Below are the code and all the weights of a small trained network. Each question names an input and a class and asks about switching units off, where a switched-off unit gives its printed mean instead of its output.

import numpy as np


def w(rows, s, z=0):
    codes = np.array(rows[::2]) - 128.0
    scale = np.full(codes.shape[1], s)
    scale[-1] = z or s
    return codes * scale


def norm(h):
    return h / np.sqrt((h * h).mean(-1, keepdims=True) + 1e-5)


def f(y):
    return y / 2 * (1 + np.tanh(0.7978845608 * (y + 0.044715 * y**3)))


def log_softmax(a):
    a = a - a.max(-1, keepdims=True)
    return a - np.log(np.exp(a).sum(-1, keepdims=True))


def net(x, mask):
    res = np.array(x, float).reshape(1, 5) / 4 @ E
    u = 0
    for l in range(2):
        y = f(norm(res) @ A[l][:, :-1].T + A[l][:, -1])
        res = res + np.where(mask[u : u + 6], y, B[l][:, -1]) @ B[l][:, :-1]
        u += 6
    return log_softmax(norm(res)[-1] @ U[:, :-1].T + U[:, -1])


A, B = {}, {}
E = w([
[128,128,125],'x0',
[23,255,134],'x1',
[175,182,37],'x2',
[129,125,131],'x3',
[46,62,195],'x4',
],0.007)
A[0] = w([
[84,175,158,127],'L0N1',
[200,129,100,165],'L0N2',
[96,145,194,158],'L0N3',
[114,169,133,3],'L0N4',
[150,135,84,140],'L0N5',
[102,254,137,57],'L0N6',
],0.015,0.0058)
B[0] = w([
[75,41,172,212],'L0N1',
[47,20,58,238],'L0N2',
[53,1,45,224],'L0N3',
[194,173,163,120],'L0N4',
[87,99,127,175],'L0N5',
[154,226,200,254],'L0N6',
],0.0074,0.0056)
A[1] = w([
[113,128,140,71],'L1N1',
[132,99,130,59],'L1N2',
[164,8,146,1],'L1N3',
[95,177,108,98],'L1N4',
[96,37,112,49],'L1N5',
[82,121,109,73],'L1N6',
],0.015,0.0052)
B[1] = w([
[131,132,114,121],'L1N1',
[151,184,89,131],'L1N2',
[72,254,158,233],'L1N3',
[121,158,182,141],'L1N4',
[206,212,127,254],'L1N5',
[208,195,166,144],'L1N6',
],0.0081,0.0084)
U = w([
[170,192,104,61],'0',
[103,141,196,70],'1',
[114,6,98,255],'2',
],0.022,0.008)

Each question gives the input, the list of numbers given to net, and the class t.
The units are the neurons (one row each of A and B). Each row of codes is followed by its name. A weight is (code - 128) times the scale printed after its matrix; where a second scale follows, it is the last column's (A, B and U).
mask holds one flag per neuron, layer by layer. A switched-off neuron (its flag False) gives its mean, the last column of its row in B, instead of its output. The means were averaged over made-up inputs and are rounded, as every weight is.
A unit's drop is (log p(t) with every unit on - log p(t) with that unit switched off) / (log p(t) with every unit on - log p(t) with every unit switched off).
The circuit of an input: a set's keep is (log p(t) with only the set's units on - log p(t) with every unit switched off) / (log p(t) with every unit on - log p(t) with every unit switched off). Starting from all 12 units, units are removed one at a time, each time the one whose removal leaves the highest keep (on an exact tie, the one counted first), for as long as the keep stays at least 0.8.
units of the circuit, in order: the units of the circuit, biggest drop first
top k neurons: the k neurons with the biggest drops, biggest first
k most important neurons of layer l: the k neurons of layer l with the biggest drops, biggest first
drop of u: that unit's drop, to one decimal
input [2,6,-8,-1,2], class 2: units of the circuit, in order -> [L0N3]
input [0,3,-1,4,-7], class 1: top 2 neurons -> [L1N5, L1N4]
input [2,3,-5,-5,3], class 2: 2 most important neurons of layer 0 -> [L0N3, L0N6]
input [-1,0,-6,-2,-1], class 0: 2 most important neurons of layer 1 -> [L1N5, L1N3]
input [-7,7,8,7,1], class 1: top 3 neurons -> [L1N5, L0N1, L1N4]
input [-2,0,2,5,7], class 0: 2 most important neurons of layer 1 -> [L1N5, L1N6]
input [-5,-3,2,-1,6], class 0: 2 most important neurons of layer 0 -> [L0N6, L0N1]
input [-3,1,-2,-4,2], class 2: top 3 neurons -> [L0N3, L0N6, L0N1]
input [7,3,0,1,7], class 2: top 2 neurons -> [L0N3, L1N3]
input [-4,5,-5,-6,-8], class 1: top 2 neurons -> [L1N5, L0N1]
input [-8,-5,2,4,8], class 0: 2 most important neurons of layer 0 -> [L0N1, L0N6]
input [-2,-3,-2,8,8], class 1: top 3 neurons -> [L1N3, L0N2, L1N5]
input [-8,7,-1,1,-8], class 1: top 3 neurons -> [L1N5, L0N1, L1N4]
input [-2,-3,1,4,-6], class 2: top neuron -> [L0N6]
input [0,4,-2,-1,-5], class 1: top 2 neurons -> [L1N5, L0N1]
input [-2,7,0,4,-6], class 1: top 3 neurons -> [L1N5, L0N1, L1N4]
input [3,-5,-6,2,1], class 1: 2 most important neurons of layer 1 -> [L1N3, L1N6]
input [2,-8,-5,6,1], class 1: drop of L1N3 -> 0.8
input [2,-7,-6,4,-6], class 0: drop of L1N3 -> 0.8
input [-5,-7,-3,-1,8], class 1: units of the circuit, in order -> [L1N3]
